Below is a small trained network, with its code and all its weights. Each question gives an input and a target symbol and asks what happens when units are switched off, that is, made to give their printed mean instead of their output.

import numpy as np


def w(rows, s, z=0):
    codes = np.array(rows[::2]) - 128.0
    scale = np.full(codes.shape[1], s)
    scale[-1] = z or s
    return codes * scale


def norm(h):
    return h / np.sqrt((h * h).mean(-1, keepdims=True) + 1e-5)


def f(y):
    return y / 2 * (1 + np.tanh(0.7978845608 * (y + 0.044715 * y**3)))


def softmax(a):
    e = np.exp(a - a.max(-1, keepdims=True))
    return e / e.sum(-1, keepdims=True)


def log_softmax(a):
    a = a - a.max(-1, keepdims=True)
    return a - np.log(np.exp(a).sum(-1, keepdims=True))


def net(x, mask):
    ids = ['Δαβγζλξστφ'.index(c) for c in x.split()]
    T = len(ids)
    res = E[ids] + P[:T]
    u = 0
    for l in range(3):
        r = norm(res)
        for j in range(2):
            rows = slice(3 * j, 3 * j + 3)
            q, k, v = (r @ M[l][rows].T for M in (Q, K, V))
            z = softmax(np.where(np.tri(T) > 0, q @ k.T / 3**0.5, -1e9)) @ v
            o = O[l][rows]
            res = res + np.where(mask[u + j], z, o[:, -1]) @ o[:, :-1]
        u += 2
        y = f(norm(res) @ A[l][:, :-1].T + A[l][:, -1])
        res = res + np.where(mask[u : u + 4], y, B[l][:, -1]) @ B[l][:, :-1]
        u += 4
    return log_softmax(norm(res)[-1] @ U[:, :-1].T + U[:, -1])


Q, K, V, O, A, B = {}, {}, {}, {}, {}, {}
E = w([
[140,127,109,106],'Δ',
[123,124,177,124],'α',
[133,123,165,116],'β',
[172,120,114,154],'γ',
[107,134,113,146],'ζ',
[175,121,117,149],'λ',
[189,119,107,171],'ξ',
[129,147,106,123],'σ',
[118,164,254,136],'τ',
[164,109,92,185],'φ',
],0.0069)
P = w([
[251,99,150,212],'0',
[157,167,208,148],'1',
[186,141,137,158],'2',
[214,95,117,203],'3',
[107,163,186,115],'4',
[128,148,126,120],'5',
[194,93,96,184],'6',
[83,161,184,83],'7',
[108,125,107,101],'8',
[172,75,75,155],'9',
[36,121,167,38],'10',
[109,103,100,80],'11',
[172,54,60,149],'12',
],0.0016)
Q[0] = w([
[45,117,178,77],'0.h0',
[99,177,8,126],'0.h0',
[136,73,98,107],'0.h0',
[55,108,89,50],'0.h1',
[64,144,244,74],'0.h1',
[83,64,78,153],'0.h1',
],0.016)
K[0] = w([
[197,228,138,109],'0.h0',
[208,51,52,122],'0.h0',
[96,150,83,163],'0.h0',
[36,190,88,77],'0.h1',
[88,175,247,62],'0.h1',
[127,129,50,67],'0.h1',
],0.014)
V[0] = w([
[89,72,98,75],'0.h0',
[169,170,195,131],'0.h0',
[61,120,170,171],'0.h0',
[119,254,112,133],'0.h1',
[104,148,75,228],'0.h1',
[31,61,154,178],'0.h1',
],0.006)
O[0] = w([
[102,159,127,233,31],'0.h0',
[135,39,130,97,136],'0.h0',
[232,135,159,139,99],'0.h0',
[97,253,168,172,154],'0.h1',
[237,189,108,110,253],'0.h1',
[102,145,75,23,88],'0.h1',
],0.0048,0.0039)
A[0] = w([
[107,32,221,101,9],'0.n0',
[144,151,254,206,28],'0.n1',
[174,102,120,156,127],'0.n2',
[118,177,96,84,197],'0.n3',
],0.008,0.0011)
B[0] = w([
[113,102,52,64,183],'0.n0',
[141,143,253,157,195],'0.n1',
[101,155,131,82,241],'0.n2',
[61,161,102,160,251],'0.n3',
],0.0082,0.0021)
Q[1] = w([
[169,68,138,150],'1.h0',
[176,178,160,128],'1.h0',
[78,5,222,157],'1.h0',
[216,191,7,141],'1.h1',
[157,114,97,89],'1.h1',
[144,59,115,123],'1.h1',
],0.011)
K[1] = w([
[114,76,150,184],'1.h0',
[186,127,151,87],'1.h0',
[35,47,98,137],'1.h0',
[247,55,101,189],'1.h1',
[119,90,120,146],'1.h1',
[119,86,153,110],'1.h1',
],0.012)
V[1] = w([
[85,164,87,143],'1.h0',
[99,156,115,133],'1.h0',
[162,101,153,129],'1.h0',
[127,126,148,119],'1.h1',
[145,144,8,182],'1.h1',
[150,122,94,253],'1.h1',
],0.0047)
O[1] = w([
[77,50,99,118,10],'1.h0',
[114,92,117,131,59],'1.h0',
[157,171,148,131,213],'1.h0',
[133,124,138,127,132],'1.h1',
[45,237,160,122,150],'1.h1',
[107,148,252,76,128],'1.h1',
],0.0035,0.0013)
A[1] = w([
[34,34,61,178,252],'1.n0',
[179,154,64,207,158],'1.n1',
[148,142,196,2,192],'1.n2',
[130,178,132,177,176],'1.n3',
],0.0055,0.0011)
B[1] = w([
[185,88,17,254,149],'1.n0',
[226,45,39,62,255],'1.n1',
[117,233,30,205,246],'1.n2',
[214,133,124,188,241],'1.n3',
],0.0036,0.0016)
Q[2] = w([
[106,183,124,124],'2.h0',
[208,169,82,157],'2.h0',
[144,128,64,165],'2.h0',
[87,77,72,225],'2.h1',
[156,129,248,152],'2.h1',
[81,203,104,125],'2.h1',
],0.014)
K[2] = w([
[120,201,113,155],'2.h0',
[247,118,95,177],'2.h0',
[146,100,106,199],'2.h0',
[164,57,72,164],'2.h1',
[15,99,115,91],'2.h1',
[139,202,114,180],'2.h1',
],0.013)
V[2] = w([
[109,66,186,116],'2.h0',
[133,157,101,137],'2.h0',
[2,176,115,128],'2.h0',
[139,134,81,181],'2.h1',
[78,150,151,78],'2.h1',
[120,141,92,209],'2.h1',
],0.0063)
O[2] = w([
[115,182,74,123,53],'2.h0',
[147,104,150,125,158],'2.h0',
[253,120,110,100,3],'2.h0',
[141,125,127,183,141],'2.h1',
[141,169,178,83,101],'2.h1',
[121,163,153,208,123],'2.h1',
],0.0053,0.0052)
A[2] = w([
[88,29,207,54,59],'2.n0',
[13,96,146,116,69],'2.n1',
[187,209,2,165,8],'2.n2',
[30,2,239,147,120],'2.n3',
],0.0082,0.0018)
B[2] = w([
[154,178,207,75,136],'2.n0',
[73,27,254,118,180],'2.n1',
[80,236,51,96,252],'2.n2',
[156,114,27,164,168],'2.n3',
],0.0087,0.0034)
U = w([
[153,66,21,233,58],'Δ',
[123,120,112,125,26],'α',
[135,83,85,101,139],'β',
[110,72,156,121,85],'γ',
[113,233,47,85,158],'ζ',
[108,37,102,65,251],'λ',
[32,115,176,143,64],'ξ',
[195,169,192,218,178],'σ',
[150,120,110,126,158],'τ',
[140,154,226,2,108],'φ',
],0.0091,0.0033)

Each question gives the input, a string of symbols that net reads in full, and the target symbol t.
The units are the heads (3 rows each of Q, K, V and O) and the neurons (one row each of A and B). Each row of codes is followed by its name. A weight is (code - 128) times the scale printed after its matrix; where a second scale follows, it is the last column's (O, A, B and U).
mask holds one flag per unit, layer by layer, with each layer's heads first. A switched-off unit (its flag False) gives its mean, the last column of its rows in O or B, instead of its output. The means were averaged over made-up inputs and are rounded, as every weight is.
A unit's drop is (log p(t) with every unit on - log p(t) with that unit switched off) / (log p(t) with every unit on - log p(t) with every unit switched off).
The circuit of an input: a set's keep is (log p(t) with only the set's units on - log p(t) with every unit switched off) / (log p(t) with every unit on - log p(t) with every unit switched off). Starting from the 12 units with the biggest drops (on a tie, the unit counted first), units are removed one at a time, each time the one whose removal leaves the highest keep (on an exact tie, the one counted first), for as long as the keep stays at least 0.8.
units of the circuit, in order: the units of the circuit, biggest drop first
most important unit: the unit with the biggest drop
top k neurons: the k neurons with the biggest drops, biggest first
top k neurons in layer l: the k neurons of layer l with the biggest drops, biggest first
heads that matter: for each layer, one digit per head in row order, 1 if its drop is at least 0.15 and else 0, layers parted by /
input ξ ζ α ζ, target ξ: top 3 neurons => [1.n2, 1.n0, 2.n1]
input τ ζ λ, target σ: units of the circuit, in order => [0.h1]
input ξ ζ ξ ξ Δ ξ γ, target σ: top 3 neurons in layer 2 => [2.n2, 2.n1, 2.n3]
input Δ λ σ, target Δ: units of the circuit, in order => [0.h1, 2.n3]
input ζ Δ ξ φ σ ξ ζ ζ Δ σ ζ ζ, target Δ: units of the circuit, in order => [2.h0, 2.n3]
input γ β ξ γ, target λ: heads that matter => 11 / 00 / 10
input ζ ζ ξ σ ξ ξ γ τ ζ Δ ξ τ φ, target ζ: top 2 neurons => [1.n1, 0.n1]
input ξ ζ ζ ζ σ ζ ξ τ γ, target φ: heads that matter => 01 / 00 / 01
input λ ζ σ ζ ξ σ α σ, target σ: heads that matter => 01 / 00 / 10
input ξ λ σ σ ζ ζ, target σ: top 2 neurons => [0.n1, 2.n2]
input ξ Δ ξ, target Δ: top 3 neurons => [1.n2, 0.n0, 0.n3]
input λ ζ φ Δ λ α, target λ: units of the circuit, in order => [0.h1, 0.n0]
input ξ ξ σ Δ ξ Δ, target σ: units of the circuit, in order => [0.h1, 0.n1]
input β γ Δ β τ ξ, target φ: heads that matter => 11 / 00 / 01
input τ ζ ζ λ σ ζ Δ ξ β, target λ: units of the circuit, in order => [0.h1, 0.n0]
input Δ ζ τ ξ τ ζ ξ ζ Δ ζ, target ξ: units of the circuit, in order => [2.n1]
input ζ σ ζ λ γ ξ ζ ζ Δ, target ξ: units of the circuit, in order => [2.n1, 0.n3]
input ζ ζ ξ ζ τ γ ζ ξ, target σ: heads that matter => 00 / 00 / 00
input σ σ τ ζ τ ξ, target φ: heads that matter => 01 / 00 / 01
input σ λ ξ ζ Δ, target λ: heads that matter => 11 / 00 / 00
input ξ ζ ξ σ, target ξ: units of the circuit, in order => [2.h0, 2.n1]
input ξ β σ ξ ζ ζ Δ, target ξ: top neuron => [0.n3]
input ξ ζ ξ ζ σ γ ξ σ ξ σ, target ξ: heads that matter => 10 / 00 / 10
input λ ξ ζ, target λ: heads that matter => 11 / 00 / 00
input ζ λ β σ ζ Δ σ ζ λ Δ, target σ: top 2 neurons => [0.n1, 2.n2]
input ξ ζ Δ ζ Δ ζ ζ λ σ Δ λ γ, target σ: heads that matter => 10 / 00 / 00
input ζ Δ σ α Δ, target Δ: most important unit => 0.h0
input ξ σ σ ξ τ Δ λ, target φ: top 2 neurons => [0.n3, 1.n0]
input ζ λ σ λ ξ ζ τ γ, target φ: top 3 neurons => [0.n0, 1.n3, 1.n0]
